Below is a small trained network, with its code and all its weights. Each question gives an input and a class and asks what happens when units are switched off, that is, made to give their printed mean instead of their output.

import numpy as np


def w(rows, s, z=0):
    codes = np.array(rows[::2]) - 128.0
    scale = np.full(codes.shape[1], s)
    scale[-1] = z or s
    return codes * scale


def f(y):
    return y / 2 * (1 + np.tanh(0.7978845608 * (y + 0.044715 * y**3)))


def log_softmax(a):
    a = a - a.max(-1, keepdims=True)
    return a - np.log(np.exp(a).sum(-1, keepdims=True))


def net(x, mask):
    res = np.array(x, float).reshape(1, 8) / 4 @ E
    y = f(res @ A[0][:, :-1].T + A[0][:, -1])
    res = res + np.where(mask, y, B[0][:, -1]) @ B[0][:, :-1]
    return log_softmax(res[-1] @ U[:, :-1].T + U[:, -1])


A, B = {}, {}
E = w([
[137,110,109,124,115,140,118,139],'x0',
[155,158,75,191,149,32,61,140],'x1',
[147,92,112,124,86,153,100,162],'x2',
[147,104,134,131,83,148,100,169],'x3',
[105,171,141,130,185,101,165,84],'x4',
[56,168,77,172,50,152,187,202],'x5',
[66,6,158,199,209,113,153,219],'x6',
[124,144,144,1,145,60,145,248],'x7',
],0.009)
A[0] = w([
[115,109,103,141,170,143,140,169,2],'n0',
[175,104,140,125,174,146,110,99,53],'n1',
[99,70,127,126,165,99,144,164,80],'n2',
[33,182,71,169,71,162,198,177,52],'n3',
[147,149,88,193,141,47,78,168,114],'n4',
[83,94,190,68,130,248,197,115,40],'n5',
[123,122,144,65,125,119,155,153,145],'n6',
[134,141,127,129,140,149,93,150,177],'n7',
[155,191,105,64,72,119,120,106,140],'n8',
[108,135,109,63,144,101,125,182,79],'n9',
[108,102,124,225,118,189,116,68,121],'n10',
[119,137,123,76,159,86,123,196,152],'n11',
[98,55,160,163,169,116,140,165,46],'n12',
[169,62,183,75,171,126,94,86,100],'n13',
],0.015,0.0021)
B[0] = w([
[158,141,133,112,126,158,137,91,164],'n0',
[129,119,156,120,146,134,114,190,172],'n1',
[97,193,153,96,115,157,126,105,194],'n2',
[203,109,184,115,209,112,74,168,248],'n3',
[115,160,9,137,117,103,124,152,214],'n4',
[107,168,4,149,110,84,119,139,219],'n5',
[106,104,131,171,111,110,153,112,182],'n6',
[107,165,138,143,182,101,156,99,139],'n7',
[96,174,152,95,116,193,131,94,236],'n8',
[114,67,174,163,136,109,146,103,197],'n9',
[82,55,178,140,86,109,198,109,240],'n10',
[111,50,138,160,86,124,178,122,210],'n11',
[135,188,144,82,101,187,101,84,216],'n12',
[198,113,159,133,181,114,94,174,208],'n13',
],0.018,0.016)
U = w([
[70,2,207,170,72,101,212,79,87],'0',
[99,170,193,36,82,227,128,47,134],'1',
[211,65,200,113,188,91,81,182,5],'2',
[96,116,25,151,96,72,135,130,246],'3',
],0.0094,0.0024)

Each question gives the input, the list of numbers given to net, and the class t.
The units are the neurons (one row each of A and B). Each row of codes is followed by its name. A weight is (code - 128) times the scale printed after its matrix; where a second scale follows, it is the last column's (A, B and U).
mask holds one flag per neuron, in row order. A switched-off neuron (its flag False) gives its mean, the last column of its row in B, instead of its output. The means were averaged over made-up inputs and are rounded, as every weight is.
A unit's drop is (log p(t) with every unit on - log p(t) with that unit switched off) / (log p(t) with every unit on - log p(t) with every unit switched off).
The circuit of an input: a set's keep is (log p(t) with only the set's units on - log p(t) with every unit switched off) / (log p(t) with every unit on - log p(t) with every unit switched off). Starting from the 12 units with the biggest drops (on a tie, the unit counted first), units are removed one at a time, each time the one whose removal leaves the highest keep (on an exact tie, the one counted first), for as long as the keep stays at least 0.8.
units of the circuit, in order: the units of the circuit, biggest drop first
k most important neurons: the k neurons with the biggest drops, biggest first
drop when u is switched off: that unit's drop, to one decimal
input [-3,2,2,5,-7,3,-2,1], class 2: 2 most important neurons : (n5; n12)
input [-3,4,2,0,4,3,-1,3], class 3: units of the circuit, in order : (n4)
input [-2,8,-5,5,0,-1,8,-6], class 1: 3 most important neurons : (n12; n5; n2)
input [-6,5,2,-7,5,-3,2,2], class 3: 3 most important neurons : (n3; n4; n10)
input [-2,-6,5,4,5,2,4,2], class 3: 2 most important neurons : (n5; n8)
input [-2,8,2,3,-3,8,-2,-3], class 2: 2 most important neurons : (n3; n5)
input [1,5,0,-5,5,5,2,7], class 0: 2 most important neurons : (n11; n9)
input [6,1,-1,4,2,-1,-7,8], class 0: 2 most important neurons : (n11; n9)
input [-2,5,-8,-1,-1,-4,-1,0], class 3: 3 most important neurons : (n3; n4; n9)
input [4,-5,1,8,3,-8,-1,-8], class 0: 2 most important neurons : (n10; n3)
input [-6,-6,1,-4,3,-1,0,6], class 0: 4 most important neurons : (n4; n9; n11; n6)
input [-8,4,2,8,1,6,-5,-1], class 2: 2 most important neurons : (n3; n12)
input [7,-4,-8,4,3,3,1,-3], class 3: 2 most important neurons : (n5; n13)
input [2,2,-6,-3,-3,6,-5,6], class 0: most important neuron : (n11)
input [4,5,-4,-1,-4,8,8,-5], class 1: 4 most important neurons : (n12; n2; n13; n0)
input [-1,6,1,-3,6,-5,6,-5], class 1: 4 most important neurons : (n12; n5; n3; n11)
input [-7,7,-6,3,5,1,8,-5], class 1: drop when n12 is switched off : 1.1
input [6,-4,0,6,-3,-7,-6,-8], class 0: drop when n10 is switched off : 2.4
input [1,5,-7,-2,-7,4,-3,7], class 0: drop when n9 is switched off : 0.2
input [-5,-5,-2,2,-7,6,-5,3], class 2: units of the circuit, in order : (n3)
input [-1,3,-2,-3,2,-5,7,4], class 1: drop when n12 is switched off : 0.8
